Here is a tiny trained network, its code and every weight. The questions are about switching its units off for an input and a class, where a switched-off unit gives its printed mean instead of its output.

import numpy as np


def w(rows, s, z=0):
    codes = np.array(rows[::2]) - 128.0
    scale = np.full(codes.shape[1], s)
    scale[-1] = z or s
    return codes * scale


def norm(h):
    return h / np.sqrt((h * h).mean(-1, keepdims=True) + 1e-5)


def f(y):
    return y / 2 * (1 + np.tanh(0.7978845608 * (y + 0.044715 * y**3)))


def log_softmax(a):
    a = a - a.max(-1, keepdims=True)
    return a - np.log(np.exp(a).sum(-1, keepdims=True))


def net(x, mask):
    res = np.array(x, float).reshape(1, 6) / 4 @ E
    u = 0
    for l in range(2):
        y = f(norm(res) @ A[l][:, :-1].T + A[l][:, -1])
        res = res + np.where(mask[u : u + 16], y, B[l][:, -1]) @ B[l][:, :-1]
        u += 16
    return log_softmax(norm(res)[-1] @ U[:, :-1].T + U[:, -1])


A, B = {}, {}
E = w([
[156,165,171,3],'x0',
[249,153,133,164],'x1',
[119,16,160,130],'x2',
[127,127,131,127],'x3',
[124,125,129,127],'x4',
[128,130,128,127],'x5',
],0.0028)
A[0] = w([
[38,123,61,92,100],'L0N0',
[71,215,48,134,131],'L0N1',
[173,137,134,209,35],'L0N2',
[139,213,25,139,174],'L0N3',
[103,138,106,254,59],'L0N4',
[212,131,134,172,50],'L0N5',
[111,130,99,252,59],'L0N6',
[79,103,80,199,8],'L0N7',
[19,54,140,89,129],'L0N8',
[189,112,126,154,80],'L0N9',
[233,107,167,153,79],'L0N10',
[160,113,139,142,83],'L0N11',
[107,155,133,139,133],'L0N12',
[218,135,160,152,29],'L0N13',
[140,7,83,119,141],'L0N14',
[180,26,149,147,53],'L0N15',
],0.0062,0.0017)
B[0] = w([
[106,178,70,161,189],'L0N0',
[147,120,178,195,196],'L0N1',
[75,128,105,116,158],'L0N2',
[164,61,253,166,204],'L0N3',
[126,31,64,32,213],'L0N4',
[71,164,99,168,159],'L0N5',
[105,51,104,51,214],'L0N6',
[115,157,93,82,171],'L0N7',
[136,194,111,179,253],'L0N8',
[68,157,123,166,140],'L0N9',
[73,219,103,152,174],'L0N10',
[143,119,109,169,123],'L0N11',
[146,110,125,194,135],'L0N12',
[89,189,60,132,151],'L0N13',
[170,130,191,167,193],'L0N14',
[149,133,175,171,168],'L0N15',
],0.0047,0.0031)
A[1] = w([
[114,84,68,142,38],'L1N0',
[129,92,178,171,48],'L1N1',
[163,63,239,227,117],'L1N2',
[106,226,79,164,158],'L1N3',
[191,127,112,77,141],'L1N4',
[38,116,84,113,161],'L1N5',
[179,153,60,95,146],'L1N6',
[215,123,149,110,102],'L1N7',
[196,122,208,54,247],'L1N8',
[211,125,89,83,175],'L1N9',
[189,176,153,74,207],'L1N10',
[153,52,44,76,103],'L1N11',
[190,173,231,215,105],'L1N12',
[193,155,151,4,151],'L1N13',
[9,113,157,150,219],'L1N14',
[160,18,53,168,192],'L1N15',
],0.0045,0.0015)
B[1] = w([
[89,153,155,107,136],'L1N0',
[171,126,163,111,132],'L1N1',
[224,89,254,64,231],'L1N2',
[116,113,112,153,219],'L1N3',
[73,139,101,119,120],'L1N4',
[228,169,181,150,187],'L1N5',
[69,130,135,159,124],'L1N6',
[113,121,127,167,123],'L1N7',
[182,108,96,174,208],'L1N8',
[90,98,126,144,128],'L1N9',
[44,36,102,109,178],'L1N10',
[75,124,119,76,162],'L1N11',
[98,59,157,71,244],'L1N12',
[68,60,47,71,170],'L1N13',
[198,193,96,146,230],'L1N14',
[89,172,132,56,254],'L1N15',
],0.0043,0.002)
U = w([
[76,70,34,3,172],'0',
[212,117,216,111,188],'1',
[142,252,88,202,2],'2',
],0.0068,0.0013)

Each question gives the input, the list of numbers given to net, and the class t.
The units are the neurons (one row each of A and B). Each row of codes is followed by its name. A weight is (code - 128) times the scale printed after its matrix; where a second scale follows, it is the last column's (A, B and U).
mask holds one flag per neuron, layer by layer. A switched-off neuron (its flag False) gives its mean, the last column of its row in B, instead of its output. The means were averaged over made-up inputs and are rounded, as every weight is.
A unit's drop is (log p(t) with every unit on - log p(t) with that unit switched off) / (log p(t) with every unit on - log p(t) with every unit switched off).
The circuit of an input: a set's keep is (log p(t) with only the set's units on - log p(t) with every unit switched off) / (log p(t) with every unit on - log p(t) with every unit switched off). Starting from the 12 units with the biggest drops (on a tie, the unit counted first), units are removed one at a time, each time the one whose removal leaves the highest keep (on an exact tie, the one counted first), for as long as the keep stays at least 0.8.
units of the circuit, in order: the units of the circuit, biggest drop first
unit that matters most: the unit with the biggest drop
top k neurons: the k neurons with the biggest drops, biggest first
top k neurons in layer l: the k neurons of layer l with the biggest drops, biggest first
drop of u: that unit's drop, to one decimal
input [6,-7,-4,-3,4,0], class 2: top 4 neurons	L0N4; L0N0; L0N6; L1N12
input [-8,7,-5,6,1,-5], class 0: top 2 neurons in layer 0	L0N4; L0N6
input [-6,6,-7,7,-2,3], class 1: units of the circuit, in order	L0N3; L1N2
input [7,5,-5,7,-8,-2], class 0: units of the circuit, in order	L1N13; L1N10
input [-8,3,-7,0,5,1], class 0: unit that matters most	L0N4
input [6,-7,-2,3,-8,-2], class 2: top 2 neurons	L0N4; L0N0
input [-4,6,-7,-1,-3,0], class 1: top 2 neurons in layer 0	L0N3; L0N0
input [2,1,0,2,8,1], class 0: top 2 neurons	L0N8; L0N0
input [5,-4,-7,0,-5,-2], class 1: top 4 neurons	L0N3; L0N1; L0N4; L0N6
input [5,-8,6,-7,-8,6], class 2: top 3 neurons in layer 0	L0N8; L0N3; L0N4
input [2,-6,-6,-4,8,-1], class 1: top 2 neurons	L0N1; L0N3
input [5,7,0,2,1,-2], class 2: top 4 neurons	L0N10; L0N4; L0N6; L0N13
input [-5,-6,-7,-7,-8,-1], class 1: top 2 neurons	L0N3; L0N1
input [8,2,-4,-7,-1,3], class 0: unit that matters most	L1N13
input [6,6,5,7,1,-6], class 0: top 2 neurons	L0N8; L0N3
input [-6,4,0,0,-1,3], class 0: top 2 neurons	L0N4; L0N6
input [-3,1,-5,4,-4,1], class 1: top 2 neurons	L0N3; L0N1
input [-1,3,-7,-2,6,-7], class 1: drop of L0N3	1.3
input [-3,3,-8,2,8,7], class 1: drop of L0N3	1.5
input [-7,-3,-5,-5,1,-2], class 0: units of the circuit, in order	L0N4
input [6,2,4,3,-7,-4], class 0: drop of L0N3	0.3
